How the units are linked:
J589: %>J28, &>J463, +>J648, @>J969, *>J169
J96: %>J886, &>J649, +>J929, @>J738, *>J463
J550: %>J580, &>J822, +>J306, @>J108, *>J624
J714: %>J981, &>J259, +>J698, @>J415, *>J638
J182: %>J24, &>J855, +>J638, @>J994, *>J675
J183: %>J606, &>J263, +>J822, @>J313, *>J17
J507: %>J87, &>J905, +>J499, @>J345, *>J281
J204: %>J156, &>J285, +>J855, @>J916, *>J450
J494: %>J467, &>J326, +>J96, @>J393, *>J461
J995: %>J407, &>J507, +>J416, @>J561, *>J326
J470: %>J303, &>J976, +>J17, @>J254, *>J777
J345: %>J90, &>J355, +>J657, @>J87, *>J507
J114: %>J822, &>J313, +>J108, @>J495, *>J805
J133: %>J395, &>J648, +>J814, @>J539, *>J455
J976: %>J329, &>J714, +>J106, @>J709, *>J208
J108: %>J43, &>J947, +>J264, @>J580, *>J550
J14: %>J264, &>J580, +>J355, @>J306, *>J837
J254: %>J106, &>J709, +>J183, @>J303, *>J470
J698: %>J223, &>J675, +>J95, @>J483, *>J329
J306: %>J418, &>J43, +>J679, @>J264, *>J14
J530: %>J858, &>J637, +>J156, @>J285, *>J217
J355: %>J173, &>J418, +>J368, @>J679, *>J905
J106: %>J585, &>J698, +>J606, @>J263, *>J303
J450: %>J916, &>J530, +>J363, @>J204, *>J681
J600: %>J169, &>J844, +>J939, @>J524, *>J102
J909: %>J380, &>J837, +>J507, @>J986, *>J368
J95: %>J976, &>J751, +>J254, @>J208, *>J585
J896: %>J14, &>J550, +>J380, @>J837, *>J173
J961: %>J855, &>J916, +>J994, @>J363, *>J739
J624: %>J108, &>J495, +>J14, @>J550, *>J815
J166: %>J800, &>J169, +>J455, @>J939, *>J787
J24: %>J259, &>J491, +>J415, @>J892, *>J994
J474: %>J78, &>J657, +>J494, @>J890, *>J416
J981: %>J182, &>J961, +>J223, @>J675, *>J415
J916: %>J621, &>J858, +>J528, @>J156, *>J204
J787: %>J939, &>J524, +>J784, @>J166, *>J395
J455: %>J539, &>J720, +>J485, @>J133, *>J784
J739: %>J363, &>J204, +>J182, @>J961, *>J259
J43: %>J805, &>J734, +>J815, @>J503, *>J580
J199: %>J281, &>J909, +>J995, @>J39, *>J657
J858: %>J644, &>J784, +>J693, @>J785, *>J285
J785: %>J129, &>J455, +>J988, @>J644, *>J858
J17: %>J313, &>J106, +>J495, @>J183, *>J734
J285: %>J785, &>J319, +>J621, @>J858, *>J530
J734: %>J183, &>J303, +>J114, @>J17, *>J487
J416: %>J890, &>J499, +>J461, @>J474, *>J649
J709: %>J698, &>J415, +>J263, @>J329, *>J976
J208: %>J709, &>J638, +>J303, @>J976, *>J95
J988: %>J530, &>J485, +>J204, @>J217, *>J693
J886: %>J461, &>J474, +>J971, @>J436, *>J738
J648: %>J600, &>J339, +>J787, @>J102, *>J720
J994: %>J892, &>J528, +>J714, @>J24, *>J182
J815: %>J550, &>J114, +>J837, @>J624, *>J418
J329: %>J483, &>J981, +>J585, @>J698, *>J709
J947: %>J734, &>J470, +>J503, @>J487, *>J822
J415: %>J675, &>J739, +>J483, @>J981, *>J714
J621: %>J988, &>J644, +>J681, @>J693, *>J156
J679: %>J896, &>J815, +>J909, @>J173, *>J355
J814: %>J319, &>J787, +>J858, @>J637, *>J485
J580: %>J503, &>J487, +>J418, @>J43, *>J108
J281: %>J345, &>J380, +>J407, @>J507, *>J39
J986: %>J905, &>J14, +>J345, @>J380, *>J909
J499: %>J199, &>J90, +>J78, @>J657, *>J407
J969: %>J339, &>J96, +>J102, @>J28, *>J589
J657: %>J39, &>J368, +>J326, @>J199, *>J499
J855: %>J491, &>J621, +>J892, @>J528, *>J363
J259: %>J961, &>J450, +>J675, @>J739, *>J892
J487: %>J17, &>J254, +>J805, @>J734, *>J947
J777: %>J254, &>J208, +>J734, @>J470, *>J606
J637: %>J784, &>J166, +>J785, @>J319, *>J814
J363: %>J528, &>J156, +>J24, @>J855, *>J961
J539: %>J787, &>J102, +>J637, @>J395, *>J133
J784: %>J133, &>J800, +>J129, @>J455, *>J319
J28: %>J929, &>J738, +>J600, @>J339, *>J969
J644: %>J485, &>J133, +>J217, @>J129, *>J785
J929: %>J971, &>J436, +>J169, @>J844, *>J339
J173: %>J837, &>J624, +>J986, @>J896, *>J679
J528: %>J681, &>J693, +>J259, @>J491, *>J855
J393: %>J649, &>J995, +>J738, @>J467, *>J494
J339: %>J844, &>J886, +>J524, @>J929, *>J28
J491: %>J450, &>J988, +>J739, @>J681, *>J528
J223: %>J638, &>J994, +>J976, @>J751, *>J483
J407: %>J657, &>J87, +>J890, @>J499, *>J561
J313: %>J777, &>J585, +>J947, @>J606, *>J183
J102: %>J524, &>J929, +>J166, @>J600, *>J648
J939: %>J720, &>J589, +>J133, @>J800, *>J166
J485: %>J637, &>J395, +>J285, @>J814, *>J129
J837: %>J306, &>J108, +>J905, @>J14, *>J896
J495: %>J947, &>J606, +>J580, @>J822, *>J114
J800: %>J648, &>J969, +>J539, @>J720, *>J939
J418: %>J624, &>J805, +>J896, @>J815, *>J264
J892: %>J739, &>J681, +>J981, @>J259, *>J24
J263: %>J95, &>J483, +>J777, @>J585, *>J106
J319: %>J455, &>J939, +>J644, @>J784, *>J637
J681: %>J204, &>J217, +>J961, @>J450, *>J491
J461: %>J393, &>J78, +>J463, @>J494, *>J436
J720: %>J102, &>J28, +>J395, @>J648, *>J800
J169: %>J969, &>J274, +>J720, @>J589, *>J524
J326: %>J561, &>J281, +>J649, @>J995, *>J78
J463: %>J738, &>J467, +>J339, @>J96, *>J274
J844: %>J274, &>J461, +>J589, @>J971, *>J929
J822: %>J487, &>J777, +>J43, @>J947, *>J495
J90: %>J909, &>J173, +>J39, @>J368, *>J87
J805: %>J495, &>J183, +>J550, @>J114, *>J503
J649: %>J474, &>J407, +>J436, @>J416, *>J467
J905: %>J679, &>J264, +>J90, @>J355, *>J380
J638: %>J415, &>J892, +>J329, @>J714, *>J751
J303: %>J263, &>J329, +>J313, @>J106, *>J254
J129: %>J814, &>J539, +>J530, @>J485, *>J644
J39: %>J507, &>J986, +>J561, @>J281, *>J199
J751: %>J714, &>J24, +>J709, @>J638, *>J223
J738: %>J436, &>J416, +>J844, @>J886, *>J96
J78: %>J995, &>J39, +>J467, @>J326, *>J890
J436: %>J494, &>J890, +>J274, @>J461, *>J886
J693: %>J217, &>J129, +>J450, @>J988, *>J621
J274: %>J96, &>J393, +>J28, @>J463, *>J971
J264: %>J815, &>J503, +>J173, @>J418, *>J306
J585: %>J208, &>J223, +>J470, @>J95, *>J263
J156: %>J693, &>J785, +>J491, @>J621, *>J916
J503: %>J114, &>J17, +>J624, @>J805, *>J43
J395: %>J166, &>J600, +>J319, @>J787, *>J539
J368: %>J986, &>J896, +>J281, @>J909, *>J90
J483: %>J751, &>J182, +>J208, @>J223, *>J698
J380: %>J355, &>J306, +>J87, @>J905, *>J986
J675: %>J994, &>J363, +>J751, @>J182, *>J981
J467: %>J416, &>J561, +>J886, @>J649, *>J393
J971: %>J463, &>J494, +>J969, @>J274, *>J844
J217: %>J285, &>J814, +>J916, @>J530, *>J988
J606: %>J470, &>J95, +>J487, @>J777, *>J313
J890: %>J326, &>J199, +>J393, @>J78, *>J474
J524: %>J589, &>J971, +>J800, @>J169, *>J600
J561: %>J499, &>J345, +>J474, @>J407, *>J995
J87: %>J368, &>J679, +>J199, @>J90, *>J345

The rows follow the links: the fewer symbols apart two units are, the more alike their rows tend to be.

Each row is also shifted at random along 9 hidden directions that mean nothing.

Some units, each with a row of numbers:
J485	67,6,-14,12,46,-16,-1,70,36,-23,-3,-2,-19,10,0,-35,-9,-5,42,-16,-26,53,-25,26,-27,11,-19,-32,19,32,-17,5,-51,-36,-29,-79,3,14,29,-40,-17,-18,69,-54,11,12,-5,-17,30,-36,-31,35,33,0,-1,11,35,35,-8,-25,1,13,33,41,-5,-17,-43,-59,104
J313	-62,-14,-15,7,28,-7,3,50,15,-35,-20,-13,-16,-9,-1,15,-7,-14,4,-34,9,1,4,9,1,-4,-22,-3,2,-36,12,-9,8,-27,-21,-26,-4,11,-11,-33,27,-48,-28,3,-30,-10,22,6,9,-6,-1,-5,6,-6,-20,0,15,23,25,-7,-6,-13,-11,-5,-16,38,-32,27,12
J815	-7,-18,23,-11,43,-16,19,50,-4,-30,-31,19,-24,3,9,11,-2,-22,5,-25,17,-16,13,11,31,-5,-25,0,10,-24,19,19,38,-6,4,-21,-14,18,14,-35,24,-34,-52,24,-28,-13,14,42,6,11,24,-32,-20,30,-25,-9,-11,3,17,-26,0,-24,-17,-28,-15,28,4,31,2
J474	12,-23,1,-7,-1,7,-3,3,-2,-4,-5,-6,-13,-13,12,7,11,2,12,-28,5,-17,8,12,21,-14,-6,-1,22,-7,5,13,18,17,19,-11,-7,4,2,-3,-3,2,-49,28,19,-15,-9,19,-2,14,23,-4,-8,1,-1,-11,-8,-2,10,-13,-26,7,-24,-33,11,17,17,18,-15
J169	23,16,35,-23,7,9,12,-10,-9,-14,3,39,-8,13,22,-24,-5,-8,5,3,3,-10,0,14,3,11,0,-7,12,20,-1,12,0,3,10,0,-7,11,42,2,-14,10,-8,-8,-18,17,-24,28,-8,4,0,-6,12,25,1,-7,-47,-4,-24,-22,-10,-6,5,7,-2,-20,7,-17,28
J539	-169,-23,41,-2,-1,1,29,75,-2,-3,-16,25,0,-13,5,-25,11,-14,-6,-7,6,12,2,-9,35,1,5,-6,-7,-5,6,46,62,23,13,-31,-42,-18,2,-24,-30,-10,-80,54,-6,-4,-37,65,21,0,27,-46,-60,64,-53,-29,1,-7,26,-21,13,-5,-17,-45,-20,47,77,-7,0
J494	-14,-48,2,22,-32,-10,-10,-35,2,34,-1,-9,15,-6,-2,18,11,10,8,-18,-13,-4,-5,42,0,-26,-8,40,22,-33,-15,4,6,34,1,-43,7,-27,-4,5,-38,28,-39,68,1,-28,-39,39,21,24,22,5,-5,-31,-29,-14,-6,-26,17,-11,-15,15,-42,-23,32,47,54,6,-52
J319	68,25,-24,2,-3,14,-23,24,61,-48,26,-15,16,-34,19,-1,5,25,-9,-10,-27,8,-10,-9,-22,4,-30,7,4,-30,-30,-26,-24,0,2,-32,-5,2,-25,-41,22,-6,22,-21,38,-2,13,-10,10,1,-3,12,15,-35,-10,-1,27,25,9,-8,8,38,-15,-14,17,26,-10,-16,-6
J96	-78,8,-21,-1,-14,7,-21,-16,-7,10,15,-15,3,-25,9,8,4,19,1,-16,13,-29,11,-14,6,-14,-4,-4,1,4,4,-19,0,14,5,28,3,-15,-8,19,16,11,-5,4,11,1,22,-35,-4,19,0,21,19,-2,40,-16,6,22,-3,22,-15,7,-9,-10,7,-3,-21,17,-10
J784	-53,-31,13,15,-25,1,-1,-2,-5,54,-9,-6,12,8,-16,0,7,8,3,10,-16,12,-12,15,33,-3,-2,9,4,-2,-10,11,3,19,21,-27,9,-25,-3,3,-24,27,10,31,35,-3,-25,13,22,5,10,-11,-30,15,0,-7,5,-16,11,5,15,15,12,-11,9,-11,38,-24,-6
J524	27,-8,-2,1,-12,-3,-5,-30,-12,45,11,1,5,-1,-3,-7,9,6,5,10,-9,-5,-1,12,8,1,5,3,12,32,-9,4,-12,17,25,2,16,-8,12,22,-19,37,22,-1,36,3,-11,-15,-5,13,2,13,-2,6,31,-6,3,-13,-14,11,-3,9,16,-4,14,-36,15,-13,3
J355	30,15,21,26,-3,-16,-7,19,15,15,-4,-6,-2,37,-22,-24,-1,-21,16,37,-3,26,-18,-23,-19,-8,19,-7,-36,-3,9,10,-5,-12,-43,2,-1,-24,4,21,-24,21,61,5,-30,-10,16,-17,24,-24,-3,3,-15,12,-20,-2,20,1,-7,18,37,-14,2,34,6,-7,6,-35,-4
J858	-9,0,-12,5,10,-7,-2,28,22,-6,3,-5,9,-18,4,6,-6,18,1,-4,-22,10,-4,-3,13,2,-30,1,10,-3,-19,-2,-2,11,19,-28,-2,4,-13,-36,19,-8,25,-9,52,-5,13,1,18,8,3,-3,-18,-3,-5,-1,33,4,10,-11,20,24,10,-24,0,6,13,-12,-1
J981	15,-10,-9,-14,32,7,9,3,-30,-34,-23,9,-16,-2,18,7,13,12,-24,-28,13,-11,18,8,1,20,10,-19,-2,6,15,5,4,-18,10,13,-15,25,12,-21,21,-38,-58,-25,-72,38,-10,19,-40,5,-16,-12,39,18,19,12,-42,22,1,-17,-35,-17,17,13,-24,-3,-48,21,47
J39	-50,-24,26,25,46,-26,-7,46,-12,12,-57,-13,-46,46,-8,-1,-1,-19,31,-4,-7,-17,-3,4,52,-12,-25,-34,-20,-36,30,30,15,-15,5,-1,4,10,23,-9,32,-13,60,7,-41,-13,66,-4,16,17,26,-21,-18,51,26,-10,4,21,-3,2,30,-18,34,-1,-9,-37,-23,7,12
J90	-37,50,31,-9,-39,19,-11,-67,-4,25,24,22,4,50,-18,-19,-29,-12,14,38,18,-19,-18,-5,-17,-8,22,3,-5,23,5,-40,-44,-30,-30,48,41,-13,24,63,-22,36,89,-24,14,8,7,-46,9,-20,-25,22,24,-16,29,12,-40,-7,-53,48,16,-16,22,73,15,-70,-36,-28,9
J580	32,-24,3,-5,17,-11,3,-13,-11,2,-23,2,-6,2,1,42,-1,10,-9,-15,7,-32,15,11,41,-11,-27,19,15,-33,8,-5,23,10,26,3,9,12,-8,-20,42,-13,-23,24,11,-16,25,25,0,32,27,-26,-18,-3,3,3,-14,-12,12,-9,4,-6,-11,-31,2,5,1,37,-40
J709	-29,12,25,-35,-21,17,30,-38,10,-10,21,49,16,5,-5,1,-31,-23,-10,-1,12,-8,-7,49,-17,11,-6,43,45,14,-18,-36,-23,-27,0,-25,32,16,21,-2,-25,-7,-19,-3,37,1,-48,31,2,-14,-16,-6,7,-36,-29,15,-44,-35,-19,-3,-10,-12,-3,19,2,-7,9,2,9
J217	-30,30,-44,-9,-20,1,4,-8,-2,15,50,-7,27,-45,-8,-15,2,25,-6,16,-4,32,-1,-38,-50,7,41,-10,1,83,-15,0,-12,16,3,26,-12,-6,-26,26,-29,16,4,-32,73,5,-25,-48,-13,-21,-28,34,-3,-20,8,10,54,-7,-9,17,-8,17,8,-2,-1,1,26,-17,15
J254	101,-9,-31,-13,-11,24,-12,-32,-3,-6,1,-26,-1,-16,-1,32,12,16,-18,-16,6,-15,12,-3,11,6,3,0,7,-14,2,-21,-12,-9,23,20,12,12,-27,1,30,-14,-25,-17,24,5,5,-17,-30,-3,-2,0,17,-33,27,22,-9,4,12,11,-29,11,1,-4,5,-10,-39,27,-10
J890	-39,32,35,-26,-46,31,3,-44,0,-16,28,24,13,-1,14,-11,-13,-5,-3,15,15,-25,2,-18,-5,-10,16,15,1,-9,1,-2,20,21,4,43,-10,-6,2,33,-16,21,-27,23,17,-10,-18,20,-7,2,15,-12,-15,-8,-24,-11,-38,-25,-16,1,-4,5,-34,-13,11,12,43,6,-53
J734	-2,-36,2,19,-3,-12,-1,-21,-13,30,-27,-10,2,22,-21,36,-5,9,1,-2,-3,-2,-1,20,30,-12,-12,19,5,-32,3,-5,4,2,1,-16,18,-9,-11,-7,7,-5,4,30,3,-13,0,18,19,11,9,-16,-13,-13,-8,12,-8,-16,14,1,10,-4,1,3,4,5,3,7,-23
J129	-10,1,-20,-6,9,7,1,25,0,-5,8,-3,1,-25,6,-4,12,31,0,-15,-3,10,2,-12,6,4,6,-23,10,38,-7,8,0,5,22,-10,-15,1,-10,-16,-4,-8,-15,-19,47,10,-14,-9,-1,-5,-8,6,0,8,14,6,16,15,4,-5,-12,19,17,-10,-7,-5,-2,-16,37
J182	-49,14,8,-15,-10,-6,21,32,42,-8,30,36,35,-27,-9,9,-15,13,-19,5,3,17,-8,4,-4,0,-22,42,29,16,-33,-30,8,4,-5,-52,4,-18,-20,-41,-14,-4,-20,18,86,-12,-33,29,42,-6,-5,-17,-36,-18,-55,2,22,-19,15,-1,32,10,-19,-16,1,43,46,-21,-7
J528	76,-30,27,-29,-5,29,8,-40,7,27,-21,17,10,14,6,44,-32,-15,3,-12,-5,-33,-1,76,100,14,-92,43,63,-56,-26,-46,-21,-7,51,-57,61,9,27,-43,56,-3,24,4,77,8,2,31,22,20,14,-23,-3,-8,28,0,-55,-19,11,-18,5,19,12,-17,7,-45,-39,1,-1
J303	-113,36,-4,0,-29,20,-3,-27,15,-17,15,-13,10,7,-9,-5,-32,-43,-10,21,9,-9,-5,-5,-32,7,0,13,-26,-41,6,-41,-23,-36,-40,39,24,5,-11,31,21,-13,41,-20,-39,1,32,-40,-14,-19,-21,13,19,-29,-1,-3,1,4,-9,33,13,-14,-3,29,-11,-5,-38,25,-29
J649	-33,13,-34,-21,-16,14,-9,0,14,-6,42,-10,2,-44,6,-5,0,3,18,-34,20,-11,5,4,-23,-16,7,0,39,40,-8,-27,-17,-2,-6,-8,8,-4,-4,18,-19,6,-32,-9,66,-13,-11,-39,-1,-10,-7,44,24,-34,21,-7,24,14,-5,18,-42,9,-23,-8,14,11,-17,14,19
J339	17,-33,0,11,-16,-19,-5,-32,5,42,6,10,22,-12,0,22,11,31,-2,-9,-18,-13,-3,34,15,-17,-19,41,33,-2,-25,-3,3,40,29,-40,14,-21,-2,-11,-23,36,-14,48,54,-22,-28,31,26,40,21,-2,-18,-19,-9,-8,2,-30,6,-7,4,20,-16,-32,30,16,58,-6,-38
J416	19,3,-30,-29,11,16,-7,25,2,-32,20,-10,-18,-45,22,-1,16,11,14,-51,22,-18,18,-5,0,-9,3,-24,33,34,6,-4,7,0,16,-2,-15,14,-2,-3,5,-15,-69,-11,41,-5,-3,-18,-19,-3,5,23,22,-6,26,-5,9,29,5,-4,-54,9,-20,-25,3,14,-26,25,32
J844	23,19,-43,22,2,-28,-22,21,51,-12,41,-13,20,-38,5,-10,6,25,8,-9,-21,21,-12,-5,-64,-16,-12,18,9,18,-31,-22,-28,13,-28,-39,-2,-15,-19,-13,-18,20,36,-6,39,-24,9,-33,28,6,-11,47,17,-45,-16,-8,69,14,-1,7,11,22,-23,-7,26,39,17,-20,-6
J487	6,-17,-20,19,-20,-17,2,-29,-19,14,10,-6,17,-7,-20,16,17,32,-14,5,3,27,-1,-18,-48,-13,52,12,-11,27,2,15,13,20,-20,12,-20,-18,-33,19,-48,7,-50,30,-12,-11,-45,15,-1,-8,-9,4,-8,-32,-43,20,13,-26,10,4,-12,-4,-22,11,9,48,48,2,-27
J455	-12,-15,-27,17,-15,-5,-7,17,15,13,18,-18,12,-24,-5,-17,20,12,1,-12,-16,31,-9,8,-36,-1,18,0,3,24,-18,6,-15,8,-7,-36,-7,-16,-13,1,-43,13,-13,5,11,-2,-37,-9,3,-10,-12,25,10,-18,-11,-3,36,4,10,4,-16,17,-6,-1,11,24,21,-20,18

From each start, follow one symbol. Which unit do you reach?
Answer with the unit's name.
---
-23,22,35,-24,17,-7,32,17,0,-44,5,56,-3,19,1,-9,-28,-7,11,-5,23,16,-7,9,-28,-2,13,6,22,30,3,2,6,-20,-36,-22,-13,11,24,-15,-35,-26,-36,3,-10,0,-43,47,21,-26,-16,-10,2,-4,-61,16,-34,-15,-12,-27,-4,-25,-15,31,-13,32,15,-18,36
%: J947
---
27,-36,-41,33,6,-6,-32,-10,12,22,-19,-50,-2,-5,-1,24,13,19,3,-21,-34,-5,-4,29,18,0,-35,1,3,-44,-14,-15,-34,-1,20,-29,26,1,-12,-19,34,0,50,-12,-1,0,33,-29,-1,25,1,21,28,-22,45,-2,25,22,13,7,-4,27,21,-8,14,-21,-41,7,-2
%: J319
---
19,-22,-40,18,-4,-10,-28,-10,10,12,10,-29,5,-28,8,17,18,28,7,-32,-8,-7,4,13,-11,-19,-13,9,16,-5,-11,-14,-14,18,0,-22,6,-16,-14,-1,-3,13,-12,14,12,-12,2,-19,6,22,2,35,26,-31,20,-9,24,15,10,5,-24,18,-20,-14,23,22,-11,11,-9
@: J886
---
85,-3,-14,7,3,2,-13,16,29,12,-7,-28,1,9,-21,24,-11,0,10,11,-10,12,-9,-4,31,-1,-33,4,4,-25,-7,-25,-21,-18,1,-21,26,-3,-24,-20,38,-6,65,-18,64,-14,40,-32,24,-14,1,-1,-17,-20,13,14,34,8,15,14,29,15,15,3,7,-20,-33,-10,-5
@: J470
---
-75,-18,-6,-5,6,7,14,29,-15,-8,-16,-7,-11,-7,-8,7,2,-13,-3,-18,19,1,11,-4,13,1,12,-11,-3,-2,20,7,23,-14,-3,3,-11,4,-12,-4,4,-32,-54,9,-15,-1,-5,8,-8,-13,1,-15,-10,13,-10,2,3,7,19,2,-14,-15,-3,-8,-20,19,-9,25,11
%: J303
---
-1,12,-8,-15,-35,36,-20,-41,13,-5,18,-10,22,-24,16,24,5,37,-28,-5,-7,-34,5,-9,30,2,-20,14,7,-32,-18,-33,-7,16,41,23,11,-4,-25,-7,36,9,-2,-2,54,9,6,-8,-12,23,8,-8,5,-21,28,-2,-23,3,2,13,-4,32,-2,-23,15,-13,-11,10,-38
+: J785
---
-17,13,-3,-13,-25,16,12,-1,-33,15,31,7,2,-16,3,-52,27,0,-4,12,14,32,1,-32,-46,15,83,-37,-16,93,7,38,7,13,-3,34,-37,-12,8,51,-74,24,-54,-14,-14,28,-68,-13,-35,-35,-22,20,9,29,4,1,-1,-1,-16,8,-38,-4,7,19,-8,-8,30,-28,49
%: J800
---
-62,-22,9,23,-37,7,-11,-61,-47,22,-8,-17,-1,17,5,-12,15,-9,0,6,4,-6,7,-3,-22,-11,50,-7,-34,-19,22,33,16,27,-16,50,-19,-16,8,61,-41,23,-41,38,-107,5,-30,13,-32,9,7,9,21,6,-1,-14,-37,-13,-6,1,-32,-9,-25,8,5,16,25,16,-38
&: J561
---
-5,-10,10,-5,-32,-2,0,-26,-6,23,19,17,14,-10,-14,13,25,40,-17,-3,16,-11,2,-14,-6,-23,41,21,13,34,-2,2,24,27,14,9,-8,-29,-25,19,-48,29,-59,49,55,-21,-48,25,12,10,13,-14,-31,-14,-27,8,-9,-27,-1,19,-5,1,-26,-10,25,25,64,-5,-34
&: J896
---
-33,48,40,-22,12,14,-1,23,24,-64,3,33,-15,16,21,-13,-12,-1,-2,-3,18,-29,-3,-25,0,-6,-6,-12,-11,-24,12,-13,13,-21,-15,26,-15,10,11,-12,21,-19,4,-8,-22,-1,27,15,5,1,5,-22,2,12,-16,-2,-38,21,-20,-1,14,-12,-10,12,-4,3,-18,2,-2
%: J368
---
95,36,-16,-11,-56,31,-13,-24,17,0,55,-13,37,-43,7,-16,34,48,-35,32,-8,16,0,-69,-29,6,50,-5,-24,41,-21,9,11,43,26,48,-34,-25,-49,25,-27,43,-27,-4,71,7,-34,-17,-21,-10,3,3,-25,-13,-7,3,23,-12,3,17,-1,39,-19,-24,21,14,57,-27,-40
+: J319
---
-41,-8,31,7,-10,9,4,-31,-23,-2,-32,4,-1,37,-6,22,-15,-5,-10,14,8,-13,0,-3,25,-3,0,7,-22,-51,19,2,19,-3,-9,28,1,-2,-1,7,16,-14,-6,24,-56,5,4,29,-2,5,8,-31,-8,7,-17,4,-47,-14,5,-3,13,-15,-3,13,-9,5,-4,13,-34
+: J495
---
-43,14,-5,-6,-12,7,-3,9,-18,16,21,-4,-7,-2,-4,-30,1,-7,29,2,20,18,-2,-20,-16,-9,34,-29,0,57,11,12,-3,3,-21,15,-10,-15,11,40,-41,17,-4,-8,14,4,-18,-33,3,-28,-12,30,8,14,16,-6,13,11,-11,13,-23,-3,-2,19,-2,-10,-4,-20,37
@: J467
---
-11,10,-21,-11,19,10,-20,-7,-17,-15,-10,-25,-35,-2,14,4,5,-3,14,-27,12,-42,15,-9,10,-5,1,-35,1,0,25,-4,-9,-17,15,47,8,27,9,21,39,-14,11,-33,-19,2,52,-47,-35,13,2,18,34,5,67,-2,-8,32,-19,16,-30,-6,16,0,-2,-43,-63,40,15
%: J657
---
79,16,8,-29,17,12,4,-12,-11,-21,-4,18,-8,8,4,30,-9,26,-5,-1,19,-24,12,-21,38,-3,-11,-8,15,9,9,-13,10,-4,23,27,2,14,-5,-15,40,-17,-6,-17,47,4,18,5,-1,5,5,-20,-7,2,15,19,-28,0,-5,-6,-1,-2,7,-1,-4,-19,-24,8,2
@: J495
---
-37,8,13,-20,-13,10,-5,-53,-13,54,8,19,2,18,-4,5,-26,-5,20,4,7,-39,-4,41,45,-2,-36,13,42,20,-11,-43,-38,-6,25,0,60,-4,39,24,12,32,70,-18,68,8,15,-35,15,17,-8,20,19,1,69,-4,-32,-5,-34,27,3,1,34,19,13,-83,-40,-10,24
+: J600
